Below are the code and all the weights of a small trained network. Each question names an input and a target symbol and asks about switching units off, where a switched-off unit gives its printed mean instead of its output.

import numpy as np


def w(rows, s, z=0):
    codes = np.array(rows[::2]) - 128.0
    scale = np.full(codes.shape[1], s)
    scale[-1] = z or s
    return codes * scale


def norm(h):
    return h / np.sqrt((h * h).mean(-1, keepdims=True) + 1e-5)


def softmax(a):
    e = np.exp(a - a.max(-1, keepdims=True))
    return e / e.sum(-1, keepdims=True)


def log_softmax(a):
    a = a - a.max(-1, keepdims=True)
    return a - np.log(np.exp(a).sum(-1, keepdims=True))


def net(x, mask):
    ids = ['ΓΔΛΠαεζημξστφω'.index(c) for c in x.split()]
    T = len(ids)
    res = E[ids] + P[:T]
    u = 0
    for l in range(3):
        r = norm(res)
        for j in range(3):
            rows = slice(3 * j, 3 * j + 3)
            q, k, v = (r @ M[l][rows].T for M in (Q, K, V))
            z = softmax(np.where(np.tri(T) > 0, q @ k.T / 3**0.5, -1e9)) @ v
            o = O[l][rows]
            res = res + np.where(mask[u + j], z, o[:, -1]) @ o[:, :-1]
        u += 3
    return log_softmax(norm(res)[-1] @ U[:, :-1].T + U[:, -1])


Q, K, V, O = {}, {}, {}, {}
E = w([
[145,17,152,200],'Γ',
[209,10,125,215],'Δ',
[138,59,107,171],'Λ',
[136,56,63,166],'Π',
[88,105,124,155],'α',
[174,37,86,179],'ε',
[125,88,136,164],'ζ',
[176,84,119,170],'η',
[129,116,112,154],'μ',
[138,94,87,159],'ξ',
[132,6,74,184],'σ',
[77,73,89,151],'τ',
[144,42,98,179],'φ',
[105,40,106,176],'ω',
],0.0021)
P = w([
[131,114,99,129],'0',
[70,88,248,77],'1',
[170,84,65,228],'2',
[36,128,209,114],'3',
[135,48,186,68],'4',
[183,113,80,200],'5',
[53,118,227,128],'6',
[98,34,128,52],'7',
[191,136,103,166],'8',
[41,128,236,134],'9',
[86,3,55,28],'10',
[210,236,99,186],'11',
],0.0049)
Q[0] = w([
[136,95,127,195],'0.h0',
[129,165,84,99],'0.h0',
[112,118,137,170],'0.h0',
[125,220,173,25],'0.h1',
[187,76,136,254],'0.h1',
[148,93,100,106],'0.h1',
[141,126,145,132],'0.h2',
[155,90,181,86],'0.h2',
[118,149,185,101],'0.h2',
],0.0071)
K[0] = w([
[184,112,119,156],'0.h0',
[101,94,108,77],'0.h0',
[157,132,91,146],'0.h0',
[60,57,187,35],'0.h1',
[167,155,2,204],'0.h1',
[203,151,157,115],'0.h1',
[130,148,147,125],'0.h2',
[179,105,183,82],'0.h2',
[102,98,152,92],'0.h2',
],0.0074)
V[0] = w([
[100,148,114,109],'0.h0',
[174,142,147,211],'0.h0',
[154,101,86,206],'0.h0',
[17,145,126,176],'0.h1',
[135,139,32,204],'0.h1',
[170,161,125,212],'0.h1',
[253,106,136,72],'0.h2',
[79,87,204,106],'0.h2',
[118,171,139,204],'0.h2',
],0.003)
O[0] = w([
[197,115,123,133,78],'0.h0',
[25,120,123,153,169],'0.h0',
[30,173,219,106,253],'0.h0',
[177,94,140,89,133],'0.h1',
[37,213,143,53,248],'0.h1',
[116,215,160,123,186],'0.h1',
[5,110,109,196,102],'0.h2',
[101,157,85,95,218],'0.h2',
[160,120,115,133,101],'0.h2',
],0.0024,0.0016)
Q[1] = w([
[90,71,179,108],'1.h0',
[140,199,62,174],'1.h0',
[219,120,120,115],'1.h0',
[159,112,146,123],'1.h1',
[51,160,189,137],'1.h1',
[168,111,102,142],'1.h1',
[102,74,114,2],'1.h2',
[134,25,54,35],'1.h2',
[104,90,102,188],'1.h2',
],0.0081)
K[1] = w([
[162,147,42,129],'1.h0',
[115,96,191,125],'1.h0',
[153,127,154,204],'1.h0',
[131,158,110,123],'1.h1',
[136,131,185,65],'1.h1',
[140,117,98,163],'1.h1',
[223,230,71,156],'1.h2',
[254,205,142,172],'1.h2',
[151,131,180,61],'1.h2',
],0.0083)
V[1] = w([
[188,100,132,168],'1.h0',
[154,98,59,176],'1.h0',
[144,163,60,126],'1.h0',
[82,56,79,119],'1.h1',
[167,132,157,62],'1.h1',
[130,223,101,174],'1.h1',
[122,20,255,149],'1.h2',
[61,55,65,121],'1.h2',
[166,142,167,221],'1.h2',
],0.0048)
O[1] = w([
[88,88,128,134,109],'1.h0',
[118,78,110,90,141],'1.h0',
[114,123,88,81,81],'1.h0',
[145,188,165,167,209],'1.h1',
[70,109,104,120,86],'1.h1',
[172,81,119,83,46],'1.h1',
[126,133,2,159,254],'1.h2',
[145,85,105,76,220],'1.h2',
[166,126,123,228,127],'1.h2',
],0.0053,0.004)
Q[2] = w([
[37,158,76,143],'2.h0',
[144,11,81,175],'2.h0',
[53,26,189,151],'2.h0',
[68,140,98,134],'2.h1',
[104,170,74,92],'2.h1',
[191,107,156,151],'2.h1',
[84,117,139,33],'2.h2',
[149,143,191,4],'2.h2',
[46,169,131,156],'2.h2',
],0.011)
K[2] = w([
[173,96,138,55],'2.h0',
[203,192,3,207],'2.h0',
[159,215,89,86],'2.h0',
[157,160,85,127],'2.h1',
[120,180,104,94],'2.h1',
[103,68,152,118],'2.h1',
[209,99,119,111],'2.h2',
[188,55,149,147],'2.h2',
[136,153,147,45],'2.h2',
],0.012)
V[2] = w([
[161,185,166,178],'2.h0',
[70,146,180,115],'2.h0',
[2,177,112,144],'2.h0',
[149,88,131,157],'2.h1',
[155,89,146,130],'2.h1',
[122,86,203,93],'2.h1',
[85,62,188,130],'2.h2',
[176,171,63,123],'2.h2',
[63,151,133,125],'2.h2',
],0.0078)
O[2] = w([
[88,236,160,164,102],'2.h0',
[41,116,163,91,27],'2.h0',
[46,160,2,67,123],'2.h0',
[82,147,159,82,141],'2.h1',
[71,145,139,115,108],'2.h1',
[55,127,126,157,51],'2.h1',
[188,160,127,82,213],'2.h2',
[57,81,132,180,40],'2.h2',
[166,185,102,173,253],'2.h2',
],0.006,0.0025)
U = w([
[185,190,24,179,216],'Γ',
[222,186,133,151,254],'Δ',
[81,94,147,187,145],'Λ',
[181,56,187,41,127],'Π',
[54,195,71,46,110],'α',
[177,58,196,179,65],'ε',
[2,218,83,203,99],'ζ',
[118,200,252,230,87],'η',
[88,233,206,74,168],'μ',
[140,147,218,61,165],'ξ',
[170,24,80,106,43],'σ',
[113,109,69,13,116],'τ',
[123,51,142,180,90],'φ',
[81,55,19,121,62],'ω',
],0.009,0.0025)

Each question gives the input, a string of symbols that net reads in full, and the target symbol t.
The units are the heads (3 rows each of Q, K, V and O). Each row of codes is followed by its name. A weight is (code - 128) times the scale printed after its matrix; where a second scale follows, it is the last column's (O and U).
mask holds one flag per head, layer by layer. A switched-off head (its flag False) gives its mean, the last column of its rows in O, instead of its output. The means were averaged over made-up inputs and are rounded, as every weight is.
A unit's drop is (log p(t) with every unit on - log p(t) with that unit switched off) / (log p(t) with every unit on - log p(t) with every unit switched off).
The circuit of an input: a set's keep is (log p(t) with only the set's units on - log p(t) with every unit switched off) / (log p(t) with every unit on - log p(t) with every unit switched off). Starting from all 9 units, units are removed one at a time, each time the one whose removal leaves the highest keep (on an exact tie, the one counted first), for as long as the keep stays at least 0.8.
units of the circuit, in order: the units of the circuit, biggest drop first
unit that matters most: the unit with the biggest drop
heads that matter: for each layer, one digit per head in row order, 1 if its drop is at least 0.15 and else 0, layers parted by /
input φ ω α ε μ ζ μ ζ, target ζ: heads that matter => 110 / 001 / 110
input τ σ σ η Δ Π α, target τ: units of the circuit, in order => (2.h0; 1.h2)
input ω Δ ζ μ Λ, target ζ: unit that matters most => 2.h1
input ω Π μ η ε μ τ τ, target μ: heads that matter => 010 / 001 / 111
input Λ τ α φ Λ, target α: heads that matter => 110 / 000 / 111
input η ζ φ ω ξ μ μ ξ ζ η η, target ζ: units of the circuit, in order => (2.h1; 0.h1; 1.h2; 2.h0)
input Γ ε α Γ Λ τ α, target Γ: units of the circuit, in order => (1.h2; 0.h1)
input Γ Λ ω ξ Λ ω ζ τ ξ η, target Γ: units of the circuit, in order => (1.h2; 0.h1)
input Π Δ Γ Γ, target Π: units of the circuit, in order => (1.h2; 2.h0)
input Λ ζ η α ω, target η: units of the circuit, in order => (1.h2; 2.h1)
input φ Γ Γ α Λ, target Γ: units of the circuit, in order => (1.h2; 2.h0; 0.h0; 2.h1)
input Δ σ η ζ Δ, target η: heads that matter => 110 / 010 / 110
input η ζ α ω φ, target α: units of the circuit, in order => (0.h1; 2.h0; 2.h1)
input Π Π η ζ Γ ξ Π ξ μ ζ Π, target μ: heads that matter => 010 / 101 / 111
input η τ η τ, target η: units of the circuit, in order => (0.h1; 1.h2; 0.h2)
input τ ζ ζ ζ, target τ: units of the circuit, in order => (2.h0; 1.h2)
input Δ α ζ Γ μ ξ Π Π Δ Λ, target Δ: units of the circuit, in order => (2.h1; 1.h2)
input Π ξ η ξ, target Π: heads that matter => 000 / 001 / 100
input α α Π Δ ξ Π η, target α: units of the circuit, in order => (2.h0)
input ζ ζ Γ α Γ Γ φ, target ζ: heads that matter => 110 / 101 / 100
input Δ σ τ Γ ω τ Λ ξ σ φ, target Δ: units of the circuit, in order => (2.h1; 0.h1)
input τ φ ζ μ, target τ: heads that matter => 000 / 011 / 100
input φ φ ω ω ε, target ω: unit that matters most => 1.h0
input ζ α ω μ Π Γ τ, target ζ: heads that matter => 111 / 111 / 101
input Π μ α Γ ω, target α: heads that matter => 110 / 001 / 111
